Below are the code and all the weights of a small trained network. Each question names an input and a target symbol and asks about switching units off, where a switched-off unit gives its printed mean instead of its output.

import numpy as np


def w(rows, s, z=0):
    codes = np.array(rows[::2]) - 128.0
    scale = np.full(codes.shape[1], s)
    scale[-1] = z or s
    return codes * scale


def f(y):
    return np.maximum(y, 0)


def softmax(a):
    e = np.exp(a - a.max(-1, keepdims=True))
    return e / e.sum(-1, keepdims=True)


def log_softmax(a):
    a = a - a.max(-1, keepdims=True)
    return a - np.log(np.exp(a).sum(-1, keepdims=True))


def net(x, mask):
    ids = ['αβγδεζηθμξπστφψω'.index(c) for c in x.split()]
    T = len(ids)
    res = E[ids] + P[:T]
    q, k, v = (res @ M[0].T for M in (Q, K, V))
    z = softmax(np.where(np.tri(T) > 0, q @ k.T / 4**0.5, -1e9)) @ v
    res = res + np.where(mask[0], z, O[0][:, -1]) @ O[0][:, :-1]
    y = f(res @ A[0][:, :-1].T + A[0][:, -1])
    res = res + np.where(mask[1:9], y, B[0][:, -1]) @ B[0][:, :-1]
    return log_softmax(res[-1] @ U[:, :-1].T + U[:, -1])


Q, K, V, O, A, B = {}, {}, {}, {}, {}, {}
E = w([
[131,181,80,139,125],'α',
[159,158,103,152,225],'β',
[150,155,88,148,107],'γ',
[149,134,87,160,107],'δ',
[144,94,159,144,47],'ε',
[86,120,182,137,58],'ζ',
[134,147,134,174,16],'η',
[139,71,174,63,79],'θ',
[77,175,124,99,96],'μ',
[161,138,8,96,134],'ξ',
[140,35,61,136,161],'π',
[35,143,132,97,174],'σ',
[161,149,248,42,120],'τ',
[91,117,70,72,186],'φ',
[102,14,115,247,144],'ψ',
[5,96,215,228,122],'ω',
],0.021)
P = w([
[144,136,190,3,209],'0',
[133,139,135,52,152],'1',
[120,118,103,63,143],'2',
[106,111,79,79,119],'3',
[96,102,58,91,98],'4',
[83,97,40,98,78],'5',
[68,90,26,107,63],'6',
[61,87,14,111,48],'7',
[46,83,3,115,30],'8',
],0.0071)
Q[0] = w([
[48,100,103,125,121],'head 1',
[115,77,137,149,120],'head 1',
[188,127,214,150,253],'head 1',
[122,183,213,178,100],'head 1',
],0.019)
K[0] = w([
[62,133,73,194,95],'head 1',
[97,178,96,142,105],'head 1',
[236,197,213,182,255],'head 1',
[211,155,178,96,38],'head 1',
],0.015)
V[0] = w([
[74,166,80,94,87],'head 1',
[168,142,185,191,80],'head 1',
[108,6,104,136,136],'head 1',
[217,104,71,87,88],'head 1',
],0.013)
O[0] = w([
[100,234,106,95,164,253],'head 1',
[183,153,204,237,63,135],'head 1',
[148,3,176,133,236,251],'head 1',
[254,115,123,39,136,203],'head 1',
],0.0091,0.005)
A[0] = w([
[174,100,124,134,163,49],'neuron 1',
[139,211,233,111,198,125],'neuron 2',
[107,152,214,88,133,107],'neuron 3',
[142,152,91,168,197,74],'neuron 4',
[151,222,185,160,252,2],'neuron 5',
[180,170,139,102,130,132],'neuron 6',
[141,142,151,163,98,63],'neuron 7',
[211,169,91,198,198,108],'neuron 8',
],0.016,0.0058)
B[0] = w([
[120,151,102,147,133,254],'neuron 1',
[29,157,147,141,142,183],'neuron 2',
[190,90,126,129,136,222],'neuron 3',
[133,117,153,91,94,228],'neuron 4',
[156,124,3,159,59,149],'neuron 5',
[141,151,156,144,164,246],'neuron 6',
[110,105,113,75,116,238],'neuron 7',
[162,128,166,205,107,194],'neuron 8',
],0.028,0.0072)
U = w([
[115,192,115,120,136,124],'α',
[188,211,208,31,2,1],'β',
[134,136,208,135,186,137],'γ',
[168,127,132,148,149,132],'δ',
[185,117,158,203,140,94],'ε',
[191,91,66,177,23,143],'ζ',
[161,146,140,189,93,59],'η',
[249,28,205,85,88,170],'θ',
[171,153,92,108,102,101],'μ',
[220,166,106,91,171,123],'ξ',
[184,76,53,145,190,128],'π',
[125,91,74,101,88,172],'σ',
[183,130,95,140,158,203],'τ',
[165,88,92,36,130,80],'φ',
[141,32,126,200,175,68],'ψ',
[54,23,204,126,26,171],'ω',
],0.007,0.0082)

Each question gives the input, a string of symbols that net reads in full, and the target symbol t.
The units are the heads (4 rows each of Q, K, V and O) and the neurons (one row each of A and B). Each row of codes is followed by its name. A weight is (code - 128) times the scale printed after its matrix; where a second scale follows, it is the last column's (O, A, B and U).
mask holds one flag per unit, heads first, then neurons. A switched-off unit (its flag False) gives its mean, the last column of its rows in O or B, instead of its output. The means were averaged over made-up inputs and are rounded, as every weight is.
A unit's drop is (log p(t) with every unit on - log p(t) with that unit switched off) / (log p(t) with every unit on - log p(t) with every unit switched off).
The circuit of an input: a set's keep is (log p(t) with only the set's units on - log p(t) with every unit switched off) / (log p(t) with every unit on - log p(t) with every unit switched off). Starting from all 9 units, units are removed one at a time, each time the one whose removal leaves the highest keep (on an exact tie, the one counted first), for as long as the keep stays at least 0.8.
circuit, biggest first: the units of the circuit, biggest drop first
k most important neurons: the k neurons with the biggest drops, biggest first
drop of u: that unit's drop, to one decimal
input ζ ε τ φ η ε σ θ δ, target σ: circuit, biggest first -> (head 1; neuron 6)
input γ ω σ η ω η α σ, target σ: 3 most important neurons -> (neuron 5; neuron 8; neuron 2)
input ε β ε ξ ε θ α ε γ, target ε: circuit, biggest first -> (head 1; neuron 8; neuron 7)
input α ε α, target ε: 3 most important neurons -> (neuron 8; neuron 6; neuron 7)
input β β γ ψ α α, target ψ: circuit, biggest first -> (head 1)
input α θ μ φ φ ζ ε σ, target σ: circuit, biggest first -> (head 1; neuron 5)
input ζ τ γ θ ε ω ξ ε ψ, target ψ: 2 most important neurons -> (neuron 1; neuron 7)
input δ π θ, target π: circuit, biggest first -> (head 1; neuron 1)
input ε μ ξ θ, target ξ: 2 most important neurons -> (neuron 6; neuron 4)
input σ ω φ φ, target ω: circuit, biggest first -> (head 1; neuron 4)
input ε α ε γ, target ε: circuit, biggest first -> (neuron 8; head 1; neuron 6)
input ε ε ζ δ, target ζ: circuit, biggest first -> (neuron 6; head 1)
input ε ζ δ α ε ξ γ, target ξ: circuit, biggest first -> (head 1; neuron 6)
input ψ ε ε β η α, target η: most important neuron -> (neuron 8)
input φ ζ δ, target φ: circuit, biggest first -> (head 1; neuron 8)
input ε δ δ, target ε: 4 most important neurons -> (neuron 8; neuron 7; neuron 6; neuron 4)
input γ ε ζ τ γ ε η ε, target β: 2 most important neurons -> (neuron 3; neuron 7)
input ζ φ ε ζ ε α, target ζ: drop of neuron 2 -> 0.2
input ω β θ δ β ε ε π η, target β: drop of neuron 7 -> 0.2
input ε α ω α ξ β τ, target γ: drop of neuron 2 -> 2.1
